[[138 137 134 119 139 138 118]
 [121 136 143 124 118 121 143]
 [137 137 138 118 140 137 119]
 [137 139 135 118 139 136 121]
 [122 120 120 137 122 121 133]
 [119 120 120 138 121 120 131]
 [119 118 122 136 118 122 131]
 [119 119 118 137 121 121 133]
 [123 122 119 135 121 120 135]
 [119 121 125 134 118 119 136]
 [132 118 109 132 138 134 106]
 [133 120 111 134 139 135 109]]
->
[[118 138 137 134 119 139 138]
 [143 121 136 143 124 118 121]
 [119 137 137 138 118 140 137]
 [121 137 139 135 118 139 136]
 [133 122 120 120 137 122 121]
 [131 119 120 120 138 121 120]
 [131 119 118 122 136 118 122]
 [133 119 119 118 137 121 121]
 [135 123 122 119 135 121 120]
 [136 119 121 125 134 118 119]
 [106 132 118 109 132 138 134]
 [109 133 120 111 134 139 135]]

[[126 136 146 151]
 [131 134 147 143]
 [128 136 147 148]
 [131 133 145 139]
 [129 135 143 148]]
->
[[151 126 136 146]
 [143 131 134 147]
 [148 128 136 147]
 [139 131 133 145]
 [148 129 135 143]]

[[109 149]
 [104 155]
 [108 153]
 [111 147]]
->
[[149 109]
 [155 104]
 [153 108]
 [147 111]]

[[142 146 142 140 132 138 143 154 148 142 152 134 139 142]
 [142 145 150 138 136 143 147 108 139 141 140 141 138 142]]
->
[[142 142 146 142 140 132 138 143 154 148 142 152 134 139]
 [142 142 145 150 138 136 143 147 108 139 141 140 141 138]]

[[141 124]
 [142 124]
 [142 124]
 [142 124]
 [141 126]
 [140 132]
 [129  99]
 [129  99]
 [129 155]]
->
[[124 141]
 [124 142]
 [124 142]
 [124 142]
 [126 141]
 [132 140]
 [ 99 129]
 [ 99 129]
 [155 129]]

[[120 124 120 126 126 127 133 111 134 125 118 115 134 128 114 133]
 [130 108 140 121 124 121 116 107 118 122 118 111 132 125 128 138]
 [114 118 122 122 134 115 139 113 125 138 124 116 131 122 111 149]
 [137 120 134 109 137 120 120 118 136 137 116 124 125 134 130 139]
 [116 107 121 121 128 123 134 105 138 124 110 120 134 125 116 136]]
->
[[133 120 124 120 126 126 127 133 111 134 125 118 115 134 128 114]
 [138 130 108 140 121 124 121 116 107 118 122 118 111 132 125 128]
 [149 114 118 122 122 134 115 139 113 125 138 124 116 131 122 111]
 [139 137 120 134 109 137 120 120 118 136 137 116 124 125 134 130]
 [136 116 107 121 121 128 123 134 105 138 124 110 120 134 125 116]]
---
[[116 125 129 122 132 118]
 [122 125 126 131 126 124]
 [131 126 125 131 129 133]
 [122 121 118 130 131 125]
 [137 133 133 126 131 138]
 [126 128 117 135 124 124]
 [105 116 120 109 148 112]
 [133 125 126 129 133 135]]
->
[[118 124 133 125 138 124 112 135]
 [132 126 129 131 131 124 148 133]
 [122 131 131 130 126 135 109 129]
 [129 126 125 118 133 117 120 126]
 [125 125 126 121 133 128 116 125]
 [116 122 131 122 137 126 105 133]]

[[152 117 114 110 134]
 [125 134 129 125 122]]
->
[[134 122]
 [110 125]
 [114 129]
 [117 134]
 [152 125]]

[[125 116 127 110 129 130 111 128 110]
 [120 136 124 126 124 121 134 117 131]
 [119 135 106 128 123 121 130 114 140]
 [119 131 106 123 123 121 125 114 134]
 [120 130 113 121 124 123 124 117 129]
 [125 114 118 109 129 131 108 126 111]
 [134 113 117 114 136 136 108 137 114]
 [122 135 103 136 124 122 130 115 148]]
->
[[110 131 140 134 129 111 114 148]
 [128 117 114 114 117 126 137 115]
 [111 134 130 125 124 108 108 130]
 [130 121 121 121 123 131 136 122]
 [129 124 123 123 124 129 136 124]
 [110 126 128 123 121 109 114 136]
 [127 124 106 106 113 118 117 103]
 [116 136 135 131 130 114 113 135]
 [125 120 119 119 120 125 134 122]]

[[131 120 121 126 136 120 131 113 119 125 111 128 124 119 127]
 [134 139 141 140 115 134 117 119 139 138 118 135 123 136 133]
 [137 135 139 138 139 127 136 111 121 139 120 136 130 137 134]
 [121 124 122 126 116 117 122 113 142 122 111 125 120 115 125]
 [126 130 123 121 101 121 109 137 140 123 120 122 108 115 120]]
->
[[127 133 134 125 120]
 [119 136 137 115 115]
 [124 123 130 120 108]
 [128 135 136 125 122]
 [111 118 120 111 120]
 [125 138 139 122 123]
 [119 139 121 142 140]
 [113 119 111 113 137]
 [131 117 136 122 109]
 [120 134 127 117 121]
 [136 115 139 116 101]
 [126 140 138 126 121]
 [121 141 139 122 123]
 [120 139 135 124 130]
 [131 134 137 121 126]]

[[149 121 121]
 [112 116 135]]
->
[[121 135]
 [121 116]
 [149 112]]

[[114 132 132 133 139 121 133 126]
 [115 131 131 138 133 123 130 134]
 [112 114 135 119 149 113 137 108]
 [115 136 133 136 142 121 135 128]
 [114 129 131 138 134 122 132 133]
 [123 149 144 149 157 139 133 136]
 [147 133 128 130 105 146 127 149]]
->
[[126 134 108 128 133 136 149]
 [133 130 137 135 132 133 127]
 [121 123 113 121 122 139 146]
 [139 133 149 142 134 157 105]
 [133 138 119 136 138 149 130]
 [132 131 135 133 131 144 128]
 [132 131 114 136 129 149 133]
 [114 115 112 115 114 123 147]]

[[104 135 132 114 144 149 126 139 151]
 [134 134 132 132 110 122 123 111 137]
 [121 132 119 126 126 134 132 130 133]]
->
[[151 137 133]
 [139 111 130]
 [126 123 132]
 [149 122 134]
 [144 110 126]
 [114 132 126]
 [132 132 119]
 [135 134 132]
 [104 134 121]]

[[134 111 139 128 116 124 130 144 131 116 133 145 119 123]
 [116 142 125 136 132 133 126 120 118 136 106 128 121 135]
 [135 134 123 121 130 127 127 111 124 135 128 122 141 124]
 [132 109 134 128 124 125 130 155 144 113 153 129 123 126]
 [125 130 131 130 124 129 128 126 121 129 114 138 121 128]
 [126 117 129 132 131 129 129 155 148 117 155 117 124 131]]
->
[[123 135 124 126 128 131]
 [119 121 141 123 121 124]
 [145 128 122 129 138 117]
 [133 106 128 153 114 155]
 [116 136 135 113 129 117]
 [131 118 124 144 121 148]
 [144 120 111 155 126 155]
 [130 126 127 130 128 129]
 [124 133 127 125 129 129]
 [116 132 130 124 124 131]
 [128 136 121 128 130 132]
 [139 125 123 134 131 129]
 [111 142 134 109 130 117]
 [134 116 135 132 125 126]]

[[129 125 123 127 126 126 126]
 [112 131 130 138 155 117 130]
 [135 127 114 143 133 116 135]
 [127 131 130 125 134 128 129]
 [130 131 126 126 130 127 127]]
->
[[126 130 135 129 127]
 [126 117 116 128 127]
 [126 155 133 134 130]
 [127 138 143 125 126]
 [123 130 114 130 126]
 [125 131 127 131 131]
 [129 112 135 127 130]]
